Below are the code and all the weights of a small trained network. Each question names an input and a class and asks about switching units off, where a switched-off unit gives its printed mean instead of its output.

import numpy as np


def w(rows, s, z=0):
    codes = np.array(rows[::2]) - 128.0
    scale = np.full(codes.shape[1], s)
    scale[-1] = z or s
    return codes * scale


def f(y):
    return np.maximum(y, 0)


def log_softmax(a):
    a = a - a.max(-1, keepdims=True)
    return a - np.log(np.exp(a).sum(-1, keepdims=True))


def net(x, mask):
    res = np.array(x, float).reshape(1, 7) / 4 @ E
    y = f(res @ A[0][:, :-1].T + A[0][:, -1])
    res = res + np.where(mask, y, B[0][:, -1]) @ B[0][:, :-1]
    return log_softmax(res[-1] @ U[:, :-1].T + U[:, -1])


A, B = {}, {}
E = w([
[49,147,171,218,88],'x0',
[91,115,144,190,201],'x1',
[167,1,169,166,59],'x2',
[71,107,184,70,136],'x3',
[88,135,55,90,130],'x4',
[40,67,191,139,183],'x5',
[112,116,4,135,53],'x6',
],0.005)
A[0] = w([
[131,107,140,101,162,156],'neuron 1',
[133,100,147,132,108,135],'neuron 2',
[83,139,194,139,158,206],'neuron 3',
[155,142,98,115,151,176],'neuron 4',
[158,179,95,141,203,195],'neuron 5',
[124,92,134,146,126,130],'neuron 6',
[128,115,136,103,184,71],'neuron 7',
[145,177,53,131,68,194],'neuron 8',
[160,144,169,140,146,168],'neuron 9',
[143,122,140,126,124,12],'neuron 10',
[115,85,91,133,158,138],'neuron 11',
[139,173,71,114,74,88],'neuron 12',
[143,75,155,170,97,196],'neuron 13',
[133,164,86,100,101,94],'neuron 14',
[79,140,201,140,159,193],'neuron 15',
[97,130,125,140,134,106],'neuron 16',
[96,142,205,120,156,7],'neuron 17',
[111,133,173,118,136,59],'neuron 18',
[122,111,150,93,155,106],'neuron 19',
[6,152,112,199,148,124],'neuron 20',
[129,83,138,175,120,187],'neuron 21',
[166,184,98,145,205,157],'neuron 22',
[194,203,187,217,109,163],'neuron 23',
[136,127,129,99,116,31],'neuron 24',
[137,93,137,124,121,171],'neuron 25',
[121,119,155,90,116,210],'neuron 26',
[136,82,141,179,109,177],'neuron 27',
],0.014,0.0012)
B[0] = w([
[140,118,105,107,169,176],'neuron 1',
[146,111,138,130,88,182],'neuron 2',
[51,97,149,150,161,239],'neuron 3',
[113,170,135,100,133,174],'neuron 4',
[125,209,170,90,83,207],'neuron 5',
[157,120,142,132,116,178],'neuron 6',
[141,150,142,80,159,176],'neuron 7',
[44,75,92,76,88,252],'neuron 8',
[133,100,171,76,131,184],'neuron 9',
[126,109,136,124,101,138],'neuron 10',
[142,105,169,111,155,169],'neuron 11',
[48,99,112,93,81,221],'neuron 12',
[188,92,161,131,96,244],'neuron 13',
[83,144,110,117,96,193],'neuron 14',
[45,93,140,153,167,247],'neuron 15',
[122,129,148,151,119,156],'neuron 16',
[55,80,125,112,143,218],'neuron 17',
[100,98,113,127,144,176],'neuron 18',
[138,114,95,102,162,176],'neuron 19',
[107,152,175,253,98,254],'neuron 20',
[174,119,160,141,127,215],'neuron 21',
[130,213,170,81,84,206],'neuron 22',
[207,51,153,90,198,236],'neuron 23',
[132,147,114,135,109,146],'neuron 24',
[158,116,119,130,116,179],'neuron 25',
[134,108,83,108,120,178],'neuron 26',
[183,100,153,134,116,225],'neuron 27',
],0.033,0.0056)
U = w([
[254,70,154,147,129,183],'0',
[74,171,103,117,56,109],'1',
[164,172,166,76,150,176],'2',
[178,147,67,132,179,98],'3',
[72,61,123,112,180,191],'4',
[161,162,97,207,165,5],'5',
[108,130,187,246,135,114],'6',
],0.0063,0.0017)

Each question gives the input, the list of numbers given to net, and the class t.
The units are the neurons (one row each of A and B). Each row of codes is followed by its name. A weight is (code - 128) times the scale printed after its matrix; where a second scale follows, it is the last column's (A, B and U).
mask holds one flag per neuron, in row order. A switched-off neuron (its flag False) gives its mean, the last column of its row in B, instead of its output. The means were averaged over made-up inputs and are rounded, as every weight is.
A unit's drop is (log p(t) with every unit on - log p(t) with that unit switched off) / (log p(t) with every unit on - log p(t) with every unit switched off).
The circuit of an input: a set's keep is (log p(t) with only the set's units on - log p(t) with every unit switched off) / (log p(t) with every unit on - log p(t) with every unit switched off). Starting from the 12 units with the biggest drops (on a tie, the unit counted first), units are removed one at a time, each time the one whose removal leaves the highest keep (on an exact tie, the one counted first), for as long as the keep stays at least 0.8.
units of the circuit, in order: the units of the circuit, biggest drop first
most important unit: the unit with the biggest drop
top k neurons: the k neurons with the biggest drops, biggest first
drop when u is switched off: that unit's drop, to one decimal
input [-1,-6,-8,6,8,-1,-7], class 1: units of the circuit, in order -> neuron 23; neuron 5
input [5,1,-6,-6,4,-2,-8], class 6: top 4 neurons -> neuron 20; neuron 15; neuron 3; neuron 8
input [-2,2,-1,-5,5,2,-2], class 2: top 2 neurons -> neuron 8; neuron 12
input [4,5,4,6,-2,-6,7], class 0: units of the circuit, in order -> neuron 15; neuron 3
input [5,-8,5,8,0,-5,4], class 1: units of the circuit, in order -> neuron 23; neuron 15
input [4,8,-7,-8,1,-5,-5], class 2: most important unit -> neuron 23
input [5,-5,-7,-7,-7,5,-2], class 6: top 3 neurons -> neuron 20; neuron 8; neuron 12
input [8,7,-8,4,-6,8,-7], class 6: top 4 neurons -> neuron 20; neuron 8; neuron 16; neuron 12
input [-8,2,-1,-5,0,-8,-5], class 2: top 2 neurons -> neuron 23; neuron 20
input [5,5,8,-5,2,7,7], class 0: top 2 neurons -> neuron 13; neuron 27
input [-1,3,-8,-2,-1,2,-5], class 2: top 2 neurons -> neuron 22; neuron 5
input [3,-5,-8,8,5,1,-2], class 6: top 3 neurons -> neuron 20; neuron 8; neuron 23
input [7,-5,-4,1,-1,2,1], class 6: drop when neuron 20 is switched off -> 0.7
input [-6,8,7,0,-2,0,-2], class 0: drop when neuron 1 is switched off -> 0.0
input [5,8,1,4,8,-4,4], class 6: drop when neuron 20 is switched off -> 0.6
input [-4,1,7,4,-8,-3,-7], class 0: drop when neuron 13 is switched off -> 0.1
